Each row has a hidden value; after the row comes its grade, the name of the range that the value falls in. Each part has its own.
-196 17 -172 -138 19 5 142 373 -105 -180 4 -39 -48 193 -179 164 -232 -50 249 2 -230 -29 221 107 89 -386 -247 177 17 -244 -200 -327 4 196 151 -13 -34 190 -71 -195 -78 23 -85 180 6 197 59 | <50>
-216 162 -60 191 142 -3 122 -221 -125 -76 64 43 253 48 -80 137 63 -56 -407 83 8 202 -16 67 -15 23 92 -162 86 -52 -40 214 -62 -466 217 72 105 84 222 156 -88 -259 -4 -134 -337 134 105 | <39>
-409 59 60 129 150 -48 -4 -12 -53 -161 -143 -316 438 -127 65 69 321 290 194 29 264 392 -561 -321 10 -30 306 -183 25 217 -55 -56 -141 319 -42 -30 -14 -337 60 96 41 193 191 358 275 -80 -364 | <49>
154 155 -62 21 21 381 -53 -106 -247 -162 259 -163 -164 252 63 -335 178 22 -555 -176 -179 -209 84 173 -225 21 -131 -172 -94 0 216 244 163 -546 572 -230 71 599 -18 -194 96 -285 -316 -311 -376 1 451 | <38>
324 237 103 -275 -117 -143 235 -175 -6 -210 66 -51 -162 123 -59 66 -292 88 -178 44 -217 -269 277 450 158 -141 -231 138 317 -119 235 -63 352 -263 -198 -141 60 287 38 -221 -147 -191 -187 53 -247 -13 9 | <31>
93 -13 -272 233 288 377 -175 -9 89 186 24 -55 56 19 -58 11 -128 -191 -24 -208 144 61 -125 31 412 -55 -233 18 -189 -108 -207 -546 -156 40 -170 225 -206 203 -417 99 69 196 -148 150 -71 26 -91 | <50>
-285 145 11 -63 61 -229 180 -154 -35 -36 13 -56 -71 -221 -25 -86 -73 -35 -267 261 206 -71 -200 28 -416 3 -60 -34 -374 126 94 221 252 -365 94 -238 143 340 290 -82 -7 -242 70 -162 -79 48 201 | <47>
75 52 -212 -351 -20 -576 76 -16 -329 -186 82 -375 -359 -88 139 -178 -526 14 -30 171 -206 -117 56 269 -532 70 -146 -8 -194 42 346 313 477 -153 171 95 328 328 60 -370 -144 -207 68 3 33 -160 316 | <29>
38 -14 -220 -192 -156 -416 21 12 -229 -185 -174 -91 -313 -62 100 131 -382 -143 -78 -133 34 -68 159 61 -98 32 102 181 -180 230 -31 288 201 -103 -16 -285 -77 80 107 20 309 -304 -28 52 19 -145 228 | <47>
-209 -22 37 -91 34 -187 -208 -182 45 158 -193 -199 -102 -123 100 -100 -107 0 -97 -61 -29 -138 -291 143 35 90 -107 -135 -72 220 172 51 70 19 -222 -85 10 -198 103 -63 111 -70 102 146 109 -250 107 | <47>
-73 109 194 329 202 116 -116 -149 83 314 -302 104 -1 184 -361 -30 14 -139 -166 -75 502 -161 -92 -79 290 -393 -86 80 -222 151 -109 -334 -59 -34 -477 -104 -287 -296 129 276 390 -213 44 38 199 3 34 | <49>
185 61 -323 -67 11 190 8 98 -123 109 -61 156 -257 398 -98 131 -593 -262 -7 -327 -116 -64 434 314 392 -31 -112 119 57 -194 -124 -227 70 -80 -57 88 -143 27 -461 199 -254 -126 -192 297 9 90 140 | <39>
-168 192 246 167 246 268 -47 73 -123 280 -408 -21 -41 18 74 -203 57 190 222 56 415 -117 -218 -209 205 -259 85 -33 -87 209 115 -373 57 274 -354 -101 -202 -445 31 220 -9 174 229 377 563 -118 -252 | <47>
-373 88 -284 51 153 -181 -53 -54 -158 -122 -11 -66 90 58 -47 285 -215 -110 -160 -199 18 339 -97 -77 -273 125 108 -155 -351 100 -263 125 -158 -111 148 100 -5 131 -107 15 -63 -186 146 62 13 127 92 | <39>
-528 131 -21 31 269 -181 228 278 221 -6 166 -247 228 -49 -109 -99 -52 181 474 401 -16 151 -521 -63 -202 -333 -255 -108 -77 -209 7 -503 71 447 -85 149 238 6 -164 -284 -532 368 130 398 412 238 -240 | <42>
-397 148 -177 36 200 -246 87 119 8 7 -288 153 234 -21 -63 674 -450 -29 449 -123 -50 305 -6 -62 290 -172 39 64 40 6 -446 -468 -355 370 -521 226 -265 -346 -119 147 -239 140 274 490 346 201 -410 | <47>
490 -317 -320 -404 -204 -6 -92 -119 -115 9 -129 -197 -310 416 -423 -63 -603 -209 13 -483 271 -202 151 312 122 129 -131 180 -555 177 -41 -112 114 -15 -220 -85 -184 220 -571 -46 337 -415 -291 354 -239 -75 173 | <38>
-10 -108 25 -44 -59 -9 -210 -34 21 24 -216 -114 -195 139 -120 20 -105 -32 -28 -277 95 -162 -93 -3 230 -120 -56 61 -178 216 -83 -174 -42 224 -245 -227 -202 -136 -84 -40 401 -114 -27 249 72 -98 50 | <49>
143 47 75 -8 -50 598 -231 -280 -391 183 -352 -57 4 292 -188 -45 -83 247 -348 -229 71 -419 122 95 301 10 -88 -61 -79 -37 38 -327 -156 -229 99 -170 -136 -132 -62 258 127 -117 104 138 -9 -84 459 | <31>
-190 -71 64 -127 -112 -115 -29 -203 -261 -179 -179 -234 61 -75 156 -64 32 345 15 -82 -13 39 -330 -132 -188 235 335 -207 -8 391 153 362 -25 4 168 -296 90 -193 146 -7 133 -75 81 262 152 -142 112 | <47>
-176 -165 -57 45 222 32 -277 -236 -96 -9 -113 -99 -116 -127 54 -30 30 191 -113 -211 -39 100 -420 -285 -56 178 41 -232 -358 349 -93 -54 -247 77 -67 -46 4 -5 -95 -168 294 50 123 113 -3 -26 14 | <39>
-4 45 -328 119 -73 50 -108 -37 25 -9 136 -198 100 -59 262 29 -90 -144 -14 -220 -134 -223 -307 133 106 48 -103 -40 -14 133 -50 -93 -128 -115 -41 -296 -216 209 -119 113 105 -7 -269 125 15 -96 201 | <49>
-107 -38 252 -207 -13 -150 116 -261 122 31 -38 -44 -203 56 -146 -260 -100 182 -193 81 -24 30 -98 205 -75 185 45 -182 65 113 324 324 287 -130 94 -63 310 -49 26 -229 -98 -164 -58 117 -102 7 114 | <38>
-119 -209 -387 81 -111 22 -234 57 203 -122 10 -375 201 -262 325 88 136 -205 -13 -376 111 136 -438 7 162 384 71 -27 -318 299 -229 -1 -310 138 156 -263 -278 346 -309 -48 540 109 -271 227 -265 -206 -9 | <29>
-154 92 25 21 122 -237 289 -40 133 297 -43 303 -170 -6 -282 119 -628 -314 104 319 75 -121 243 340 223 -271 -212 192 71 -225 -4 -178 276 -116 -308 219 87 -15 148 129 -340 -118 4 149 44 220 42 | <47>
315 37 -238 212 300 -9 33 57 134 189 164 66 -336 49 178 -354 -179 -276 12 -162 36 72 31 144 238 24 -50 10 44 118 174 55 195 -185 -101 108 -69 186 -325 -11 115 -32 -475 -35 -61 -71 -33 | <50>
-50 226 -10 244 -29 -111 225 -93 415 146 13 249 91 78 -57 402 -339 -169 -30 -52 17 -93 62 291 411 16 -50 83 122 -65 -228 -361 -229 -14 -335 -96 -220 100 -215 106 -118 -21 -152 317 -112 314 -71 | <50>
-444 -256 212 99 150 292 -237 77 -5 179 -244 -357 192 -195 -19 -252 218 86 295 194 318 26 -617 -221 146 -218 -35 -186 -185 171 52 -300 -22 560 -145 149 -22 -352 165 -8 105 320 282 493 251 -115 -370 | <38>
-531 78 246 22 -116 -116 126 -5 81 -219 7 -136 390 48 -259 105 173 163 160 95 -150 -102 -237 71 -110 -419 -85 8 262 39 -53 38 -54 26 108 -353 20 2 468 -138 122 -60 -108 40 233 72 225 | <31>
39 -103 -18 -155 89 80 221 -51 82 185 -101 162 4 102 -364 77 -461 -150 334 -33 232 -25 118 266 307 -87 -101 185 -156 -5 -75 -289 51 28 -278 155 -107 146 -191 24 -71 -57 -187 346 -100 139 -184 | <49>
58 158 -55 -5 -38 118 294 -106 -100 -1 -24 443 -201 103 -204 272 -600 -263 -237 124 -173 -169 591 331 290 -249 -178 215 278 -306 -128 -14 239 -496 -38 -25 11 217 185 220 -310 -231 -136 -52 -160 299 241 | <39>
272 198 -197 -60 316 132 -157 -177 -236 0 -152 -171 -38 111 -58 45 -155 63 -257 -301 137 -19 54 81 -53 74 -247 -32 -498 100 -33 -365 -128 -277 -191 156 -187 388 -338 -189 196 -150 43 -75 -197 -106 10 | <42>
81 322 -108 108 146 183 179 -17 152 205 86 325 -232 281 -144 116 -422 -328 -324 -127 -27 -128 442 413 166 -50 -269 58 -102 -230 -92 -211 72 -419 -20 66 -129 446 -279 8 -265 -239 -223 -68 -239 301 180 | <50>
60 -100 152 59 244 29 -274 -135 30 83 -39 -144 -11 211 52 -96 212 63 11 -297 -279 0 -212 127 385 -70 -81 -263 212 295 178 -100 -255 174 -321 235 -132 -255 -4 -292 307 -88 -113 203 -331 -148 -363 | <49>
-131 190 -288 -92 136 93 203 86 -235 -191 116 -94 79 -90 174 88 -277 79 187 11 -61 193 -100 -31 -226 29 41 -78 -93 -28 -51 -37 113 -91 150 39 27 316 -181 5 -449 121 -13 186 195 134 -105 | <31>
-358 7 76 -106 85 -239 -126 -22 200 -51 -101 -316 -118 -115 116 -270 311 166 -91 -133 200 129 -584 -174 -280 154 73 -208 -382 424 134 176 73 172 -30 -372 23 -46 -72 -282 299 -57 24 100 148 -193 -54 | <49>
-532 -60 349 136 134 443 -183 -3 -87 90 -265 -95 216 49 -229 -103 215 112 133 -6 247 16 -295 -201 62 -348 12 -128 -113 149 -78 -170 -61 268 14 -36 -96 -221 276 38 121 123 189 256 364 2 -93 | <47>
297 25 -324 69 -147 -242 155 -134 94 89 97 -74 -220 -200 51 -14 -780 -210 221 33 297 -400 -182 147 -119 29 -113 268 -407 155 -52 -228 232 -76 -349 -316 -139 467 -295 144 17 28 -240 289 396 58 314 | <29>
184 122 -289 -230 -14 -300 201 114 -323 -184 114 -114 -165 11 177 -19 -467 82 335 19 -436 -209 186 262 -12 -170 -122 176 344 -65 198 23 262 -126 46 -88 85 170 25 -94 -182 -8 -258 73 198 -120 260 | <49>
51 150 141 141 -86 332 -59 -197 -51 24 -96 -39 60 -5 62 60 -10 70 -240 7 -21 -384 -63 117 293 -169 -135 -10 163 1 23 -260 -21 -142 -145 -263 -168 48 172 138 55 5 -9 130 -24 4 106 | <31>
305 66 -261 327 94 213 -48 -219 -104 175 -58 186 -13 -219 232 275 -743 -171 190 -101 -119 -180 123 131 468 -5 -64 123 231 -18 -175 -361 -104 -126 -381 179 -247 114 -157 357 -142 283 -122 284 325 58 88 | <42>
100 62 -325 86 108 -353 255 177 230 -141 264 -68 -259 -298 262 -58 -363 -400 56 197 142 263 -62 80 -7 -39 -30 136 -43 -17 8 127 459 -19 -136 77 56 385 -162 -52 -139 61 -247 97 -41 70 -292 | <29>
-255 -73 -35 359 156 531 -323 -27 -257 249 -282 73 216 104 45 124 -194 -173 102 -210 -150 -17 -8 -17 393 -253 -25 -217 268 64 -173 -133 -307 25 -132 279 -287 -453 193 388 -39 79 95 261 328 22 12 | <50>
-357 36 -255 -278 -290 31 306 184 -38 -161 24 -267 165 -55 -208 221 -475 -63 238 267 410 -99 -261 40 -272 -99 -80 166 -543 -220 -251 -378 250 260 76 -270 25 338 -232 150 -512 81 202 591 253 281 -2 | <49>
84 -92 186 -162 40 34 -100 -509 -21 32 -250 51 -127 -132 -230 73 -137 128 -373 -126 94 -148 -21 102 93 166 -105 -17 -270 248 13 14 -46 -325 -204 -112 -27 200 146 -160 409 -229 33 -92 -342 -56 149 | <31>
-158 14 -58 331 -203 226 209 -28 103 -44 132 74 266 -38 -43 70 -117 -291 -30 159 149 -80 -117 74 242 -279 88 64 317 -70 -137 121 125 -205 51 -283 -112 21 270 472 -94 -53 -287 163 99 205 108 | <31>
100 -88 -451 -6 46 -176 74 -200 -80 -393 401 -130 233 -41 18 240 -175 -128 -49 -219 -350 269 -151 113 -17 88 -9 -59 124 56 -160 220 -111 -345 107 62 34 470 -81 -96 53 -147 -402 -73 -411 85 21 | <47>
536 -50 -199 201 157 -97 -321 -352 -120 136 -114 58 -337 186 57 -93 -268 -222 -335 -597 -89 -117 199 175 269 142 1 -18 -12 421 74 248 -125 -455 -272 -5 -283 30 -128 46 701 -407 -404 -232 -174 -264 338 | <50>
-93 102 -75 98 60 279 241 63 59 -126 18 184 66 138 -192 9 -47 1 -95 -54 38 157 159 3 123 -120 -5 68 78 -137 -168 -18 24 -280 267 -214 -8 240 -131 74 -42 -36 -306 -35 -9 245 185 | <42>
306 164 -38 229 -5 470 -64 -352 -238 -176 96 5 68 146 -77 107 -132 -150 -507 -177 142 -74 126 57 162 -158 -6 -19 44 -6 -90 17 135 -486 -49 -60 -170 329 62 279 34 -217 -143 -68 -175 78 56 | <47>
-438 40 -176 497 333 357 -248 77 -51 189 -178 126 125 -40 127 203 14 -87 -84 -194 25 290 -176 -336 191 20 105 -231 -190 58 -400 -255 -491 111 122 169 -208 -168 -140 229 58 198 181 148 200 205 23 | <42>
28 -131 -161 -401 -313 -403 113 -35 -215 -327 46 -580 153 141 -202 -96 -157 20 105 27 190 -121 -272 219 -317 -73 2 66 -222 157 191 218 307 25 37 -247 99 115 63 -105 131 -356 -97 289 -92 -194 99 | <49>
104 -166 -115 97 -96 150 -158 -107 -64 -127 193 -464 -74 -7 102 -574 342 -43 -378 -22 227 -118 -496 -82 -167 25 29 -165 -187 232 272 351 290 -211 312 -383 98 178 43 21 387 -180 -300 -76 -156 -222 272 | <38>
87 -44 -133 -28 59 223 -21 -27 -183 43 -179 56 -20 77 -24 -52 -73 -106 -139 -107 -68 -39 232 186 451 -77 -73 88 270 -76 42 17 65 -294 56 -34 -60 -96 73 211 135 -118 -209 -16 -210 -160 142 | <39>
-162 -196 -283 85 91 346 -426 13 -172 83 -291 -443 294 -16 -88 -11 173 -89 6 -377 490 82 -439 -204 169 30 -5 -21 -570 217 -258 -343 -286 221 -25 -49 -342 -58 -230 230 533 49 73 240 80 -291 16 | <31>
72 380 -168 -51 -191 -154 234 -226 25 -45 97 70 -175 15 25 134 -437 -152 -520 -15 9 -296 247 397 -219 169 -118 102 -142 -99 30 170 263 -651 172 -408 9 565 -34 87 -163 -351 -171 -194 -102 105 604 | <38>
98 178 303 4 142 66 140 -301 -274 -86 -192 55 -142 177 -345 -92 -150 332 -263 193 209 35 97 -141 -4 -293 77 -40 122 -39 155 -7 341 -180 -158 15 205 -272 188 108 -147 -150 208 41 236 114 30 | <31>
-30 -150 -426 43 141 -29 -158 176 -354 -314 -41 -340 187 -63 279 128 22 173 361 -272 -210 337 -317 -320 114 -19 193 -109 102 210 -169 -71 -281 309 37 72 -129 -197 -174 29 189 208 -41 311 170 -122 -219 | <38>
-174 -187 28 61 11 -121 19 -102 267 327 -471 106 -8 -292 -102 101 -493 -130 309 112 401 52 -196 -3 442 12 37 124 -49 151 -125 -227 35 266 -600 11 -127 -498 -43 326 52 175 123 518 426 -39 -170 | <42>
166 216 -419 155 189 -116 58 14 -110 -252 45 69 157 297 36 339 -142 -30 -89 -468 -300 343 222 54 187 21 68 -35 229 30 -244 11 -336 -315 -8 32 -208 62 -327 47 105 -206 -327 -65 -126 94 57 | <42>
-34 -48 -219 165 79 377 -181 -141 -365 -30 -90 -196 473 78 -96 329 -244 18 197 -205 -5 56 -121 -2 308 -125 19 -56 77 -49 -255 -384 -324 90 -76 302 -214 -73 -64 310 -63 148 83 374 123 9 -61 | <31>
